Below is a small trained network, with its code and all its weights. Each question gives an input and a class and asks what happens when units are switched off, that is, made to give their printed mean instead of their output.

import numpy as np


def w(rows, s, z=0):
    codes = np.array(rows[::2]) - 128.0
    scale = np.full(codes.shape[1], s)
    scale[-1] = z or s
    return codes * scale


def norm(h):
    return h / np.sqrt((h * h).mean(-1, keepdims=True) + 1e-5)


def f(y):
    return np.maximum(y, 0)


def log_softmax(a):
    a = a - a.max(-1, keepdims=True)
    return a - np.log(np.exp(a).sum(-1, keepdims=True))


def net(x, mask):
    res = np.array(x, float).reshape(1, 7) / 4 @ E
    u = 0
    for l in range(3):
        y = f(norm(res) @ A[l][:, :-1].T + A[l][:, -1])
        res = res + np.where(mask[u : u + 12], y, B[l][:, -1]) @ B[l][:, :-1]
        u += 12
    return log_softmax(norm(res)[-1] @ U[:, :-1].T + U[:, -1])


A, B = {}, {}
E = w([
[114,177,219,22],'x0',
[126,73,146,148],'x1',
[130,141,136,117],'x2',
[185,173,88,95],'x3',
[150,114,92,146],'x4',
[112,228,122,99],'x5',
[2,103,36,14],'x6',
],0.0068)
A[0] = w([
[63,162,164,39,141],'L0N0',
[65,241,127,111,209],'L0N1',
[127,94,60,175,213],'L0N2',
[112,29,138,159,187],'L0N3',
[180,142,155,161,255],'L0N4',
[112,247,105,164,4],'L0N5',
[107,133,201,68,147],'L0N6',
[192,158,170,182,142],'L0N7',
[110,103,146,245,116],'L0N8',
[31,133,115,121,14],'L0N9',
[149,197,99,106,91],'L0N10',
[41,161,117,127,165],'L0N11',
],0.011,0.0018)
B[0] = w([
[77,166,83,81,255],'L0N0',
[111,139,200,103,247],'L0N1',
[58,231,150,28,230],'L0N2',
[37,66,116,141,231],'L0N3',
[161,139,108,54,234],'L0N4',
[43,191,175,146,196],'L0N5',
[76,254,68,173,217],'L0N6',
[93,84,114,79,252],'L0N7',
[93,150,87,154,248],'L0N8',
[214,79,106,102,202],'L0N9',
[68,66,212,190,185],'L0N10',
[149,106,136,73,213],'L0N11',
],0.0074,0.0055)
A[1] = w([
[69,137,131,106,155],'L1N0',
[114,123,144,89,3],'L1N1',
[86,172,167,61,148],'L1N2',
[7,160,101,147,113],'L1N3',
[153,55,141,152,111],'L1N4',
[149,30,115,70,211],'L1N5',
[125,65,140,167,127],'L1N6',
[190,141,209,236,231],'L1N7',
[112,167,101,90,63],'L1N8',
[158,143,158,178,169],'L1N9',
[86,113,136,132,98],'L1N10',
[138,123,177,180,238],'L1N11',
],0.012,0.0023)
B[1] = w([
[220,115,115,164,203],'L1N0',
[162,166,101,99,145],'L1N1',
[150,162,146,135,228],'L1N2',
[219,142,155,164,246],'L1N3',
[51,161,143,87,139],'L1N4',
[80,153,232,170,169],'L1N5',
[104,108,120,110,145],'L1N6',
[110,82,39,3,152],'L1N7',
[154,106,138,107,176],'L1N8',
[34,96,156,3,139],'L1N9',
[119,150,138,250,157],'L1N10',
[125,31,72,97,146],'L1N11',
],0.0077,0.012)
A[2] = w([
[116,174,127,112,20],'L2N0',
[158,121,89,68,168],'L2N1',
[170,142,133,73,112],'L2N2',
[77,127,102,64,164],'L2N3',
[180,177,118,108,4],'L2N4',
[82,71,143,79,7],'L2N5',
[127,140,99,219,138],'L2N6',
[202,126,154,114,106],'L2N7',
[108,101,201,141,172],'L2N8',
[140,255,66,213,215],'L2N9',
[73,104,72,150,21],'L2N10',
[76,98,86,142,140],'L2N11',
],0.012,0.0022)
B[2] = w([
[89,97,128,95,168],'L2N0',
[179,120,138,132,191],'L2N1',
[144,154,161,152,205],'L2N2',
[255,67,119,102,193],'L2N3',
[137,117,198,148,195],'L2N4',
[108,96,222,91,165],'L2N5',
[75,165,80,132,175],'L2N6',
[156,183,141,122,177],'L2N7',
[77,123,172,180,173],'L2N8',
[52,204,119,102,254],'L2N9',
[153,149,138,140,153],'L2N10',
[162,98,77,111,161],'L2N11',
],0.0094,0.008)
U = w([
[137,122,169,145,252],'0',
[219,36,110,32,103],'1',
[133,163,87,125,132],'2',
[164,127,155,162,161],'3',
[168,124,153,171,132],'4',
[131,122,207,187,24],'5',
[224,124,183,254,62],'6',
],0.0088,0.0033)

Each question gives the input, the list of numbers given to net, and the class t.
The units are the neurons (one row each of A and B). Each row of codes is followed by its name. A weight is (code - 128) times the scale printed after its matrix; where a second scale follows, it is the last column's (A, B and U).
mask holds one flag per neuron, layer by layer. A switched-off neuron (its flag False) gives its mean, the last column of its row in B, instead of its output. The means were averaged over made-up inputs and are rounded, as every weight is.
A unit's drop is (log p(t) with every unit on - log p(t) with that unit switched off) / (log p(t) with every unit on - log p(t) with every unit switched off).
The circuit of an input: a set's keep is (log p(t) with only the set's units on - log p(t) with every unit switched off) / (log p(t) with every unit on - log p(t) with every unit switched off). Starting from the 12 units with the biggest drops (on a tie, the unit counted first), units are removed one at a time, each time the one whose removal leaves the highest keep (on an exact tie, the one counted first), for as long as the keep stays at least 0.8.
circuit, biggest first: the units of the circuit, biggest drop first
top k neurons: the k neurons with the biggest drops, biggest first
k most important neurons of layer l: the k neurons of layer l with the biggest drops, biggest first
drop when u is switched off: that unit's drop, to one decimal
input [4,-4,-7,-8,6,-1,8], class 1: circuit, biggest first	L2N3
input [-6,-7,-1,-8,-7,-3,3], class 6: 2 most important neurons of layer 1	L1N5, L1N2
input [-2,1,-4,-8,-2,4,8], class 1: top 3 neurons	L0N0, L2N3, L0N10
input [3,1,4,-6,-3,0,8], class 1: 3 most important neurons of layer 0	L0N0, L0N9, L0N11
input [2,0,0,-1,-7,-7,-7], class 1: top 2 neurons	L1N7, L0N0
input [6,-5,-2,-1,2,0,-8], class 1: top 2 neurons	L1N7, L0N2
input [-8,-3,2,-3,1,-6,-4], class 2: top 2 neurons	L0N8, L0N2
input [-7,-6,4,-3,0,-1,-5], class 2: 2 most important neurons of layer 2	L2N9, L2N6
input [-1,-2,-6,-8,4,-6,5], class 6: top 2 neurons	L2N9, L1N5
input [-1,2,3,-7,4,3,7], class 1: 2 most important neurons of layer 0	L0N0, L0N10
input [6,-1,-7,-7,5,-1,8], class 1: top 2 neurons	L0N0, L2N3
input [2,-2,-5,-7,1,-4,4], class 6: 2 most important neurons of layer 2	L2N9, L2N8
input [0,-6,-2,-8,-1,2,-8], class 1: drop when L1N7 is switched off	0.1
input [-2,6,1,-5,3,5,8], class 1: circuit, biggest first	L2N3
input [-8,4,-2,-1,2,2,-4], class 2: drop when L2N5 is switched off	0.0
input [-3,7,1,5,-1,5,-8], class 1: drop when L1N7 is switched off	0.1
